Here is a tiny trained network, its code and every weight. The questions are about switching its units off for an input and a target symbol, where a switched-off unit gives its printed mean instead of its output.

import numpy as np


def w(rows, s, z=0):
    codes = np.array(rows[::2]) - 128.0
    scale = np.full(codes.shape[1], s)
    scale[-1] = z or s
    return codes * scale


def f(y):
    return np.maximum(y, 0)


def softmax(a):
    e = np.exp(a - a.max(-1, keepdims=True))
    return e / e.sum(-1, keepdims=True)


def log_softmax(a):
    a = a - a.max(-1, keepdims=True)
    return a - np.log(np.exp(a).sum(-1, keepdims=True))


def net(x, mask):
    ids = ['εζθξπτφω'.index(c) for c in x.split()]
    T = len(ids)
    res = E[ids] + P[:T]
    r = res
    for j in range(3):
        rows = slice(3 * j, 3 * j + 3)
        q, k, v = (r @ M[0][rows].T for M in (Q, K, V))
        z = softmax(np.where(np.tri(T) > 0, q @ k.T / 3**0.5, -1e9)) @ v
        o = O[0][rows]
        res = res + np.where(mask[j], z, o[:, -1]) @ o[:, :-1]
    y = f(res @ A[0][:, :-1].T + A[0][:, -1])
    res = res + np.where(mask[3:7], y, B[0][:, -1]) @ B[0][:, :-1]
    return log_softmax(res[-1] @ U[:, :-1].T + U[:, -1])


Q, K, V, O, A, B = {}, {}, {}, {}, {}, {}
E = w([
[16,101,104],'ε',
[61,141,106],'ζ',
[118,145,85],'θ',
[209,96,89],'ξ',
[54,59,39],'π',
[159,163,41],'τ',
[107,33,119],'φ',
[171,143,3],'ω',
],0.013)
P = w([
[123,254,19],'0',
[93,76,168],'1',
[95,85,166],'2',
[97,76,155],'3',
[96,75,149],'4',
[96,75,143],'5',
[95,71,141],'6',
[95,63,130],'7',
[101,76,119],'8',
[97,86,122],'9',
],0.0058)
Q[0] = w([
[69,162,156],'head 1',
[154,106,120],'head 1',
[50,95,252],'head 1',
[167,200,143],'head 2',
[145,123,179],'head 2',
[140,109,139],'head 2',
[145,102,85],'head 3',
[131,119,58],'head 3',
[143,119,201],'head 3',
],0.032)
K[0] = w([
[96,105,118],'head 1',
[146,147,131],'head 1',
[3,143,125],'head 1',
[122,84,133],'head 2',
[94,132,152],'head 2',
[120,131,104],'head 2',
[105,146,110],'head 3',
[113,176,96],'head 3',
[128,67,163],'head 3',
],0.043)
V[0] = w([
[154,96,132],'head 1',
[165,46,142],'head 1',
[83,109,137],'head 1',
[249,164,103],'head 2',
[135,65,136],'head 2',
[122,171,173],'head 2',
[95,108,121],'head 3',
[45,80,115],'head 3',
[73,254,152],'head 3',
],0.013)
O[0] = w([
[130,98,186,135],'head 1',
[123,39,238,151],'head 1',
[113,100,84,141],'head 1',
[221,246,67,255],'head 2',
[174,76,155,79],'head 2',
[120,154,192,50],'head 2',
[125,133,77,135],'head 3',
[132,130,2,137],'head 3',
[13,214,118,176],'head 3',
],0.0094,0.0075)
A[0] = w([
[93,74,207,159],'neuron 1',
[140,189,137,133],'neuron 2',
[108,249,211,80],'neuron 3',
[174,176,183,1],'neuron 4',
],0.011,0.0088)
B[0] = w([
[73,90,135,153],'neuron 1',
[142,155,135,254],'neuron 2',
[119,71,212,212],'neuron 3',
[153,3,135,142],'neuron 4',
],0.026,0.0049)
U = w([
[254,178,134,145],'ε',
[106,151,217,139],'ζ',
[72,179,171,165],'θ',
[40,173,144,101],'ξ',
[167,39,58,1],'π',
[167,200,186,174],'τ',
[150,29,163,198],'φ',
[81,122,95,97],'ω',
],0.0059,0.0039)

Each question gives the input, a string of symbols that net reads in full, and the target symbol t.
The units are the heads (3 rows each of Q, K, V and O) and the neurons (one row each of A and B). Each row of codes is followed by its name. A weight is (code - 128) times the scale printed after its matrix; where a second scale follows, it is the last column's (O, A, B and U).
mask holds one flag per unit, heads first, then neurons. A switched-off unit (its flag False) gives its mean, the last column of its rows in O or B, instead of its output. The means were averaged over made-up inputs and are rounded, as every weight is.
A unit's drop is (log p(t) with every unit on - log p(t) with that unit switched off) / (log p(t) with every unit on - log p(t) with every unit switched off).
The circuit of an input: a set's keep is (log p(t) with only the set's units on - log p(t) with every unit switched off) / (log p(t) with every unit on - log p(t) with every unit switched off). Starting from all 7 units, units are removed one at a time, each time the one whose removal leaves the highest keep (on an exact tie, the one counted first), for as long as the keep stays at least 0.8.
units of the circuit, in order: the units of the circuit, biggest drop first
most important unit: the unit with the biggest drop
k most important neurons: the k neurons with the biggest drops, biggest first
which heads matter: for each layer, one digit per head in row order, 1 if its drop is at least 0.15 and else 0, layers parted by /
input τ π φ, target π: units of the circuit, in order => (head 3)
input τ θ φ ω ξ ζ φ ε ξ, target ζ: units of the circuit, in order => (head 3; head 1; neuron 3)
input φ φ ζ τ ξ, target φ: units of the circuit, in order => (head 2; head 1)
input ζ φ φ ξ ξ ε ζ ξ π, target ξ: units of the circuit, in order => (head 3; head 2)
input φ ξ τ ε ζ ζ ξ π θ, target φ: units of the circuit, in order => (head 1; head 2)
input ξ ζ ε φ ω ξ ζ ω ε, target ε: units of the circuit, in order => (head 2; head 3)
input ξ θ τ ζ φ ξ ξ ε ξ π, target ε: units of the circuit, in order => (head 2; head 3)
input ω ξ θ, target ζ: which heads matter => 101
input π ξ θ π ζ ξ φ ξ φ, target π: units of the circuit, in order => (head 3; head 1)
input π ζ ω, target π: which heads matter => 011
input ξ τ ζ ζ, target ε: which heads matter => 111
input τ ε ξ π ε ε ω ε τ τ, target ζ: which heads matter => 101
input ξ ω π ε θ ξ ε ω, target ε: units of the circuit, in order => (head 2; head 3; neuron 3)
input τ ζ ζ τ ω τ ξ π θ, target ζ: most important unit => head 3
input ε φ π ζ, target ω: which heads matter => 111
input π ω ξ τ ζ ξ ω, target π: 2 most important neurons => (neuron 2; neuron 3)
input ξ τ ζ π π ξ ζ ξ ζ, target ε: 2 most important neurons => (neuron 3; neuron 1)
input ε ε θ, target ω: 2 most important neurons => (neuron 3; neuron 2)
input π φ ξ ξ π, target π: 2 most important neurons => (neuron 3; neuron 2)
input ε φ τ φ, target ω: most important unit => head 1
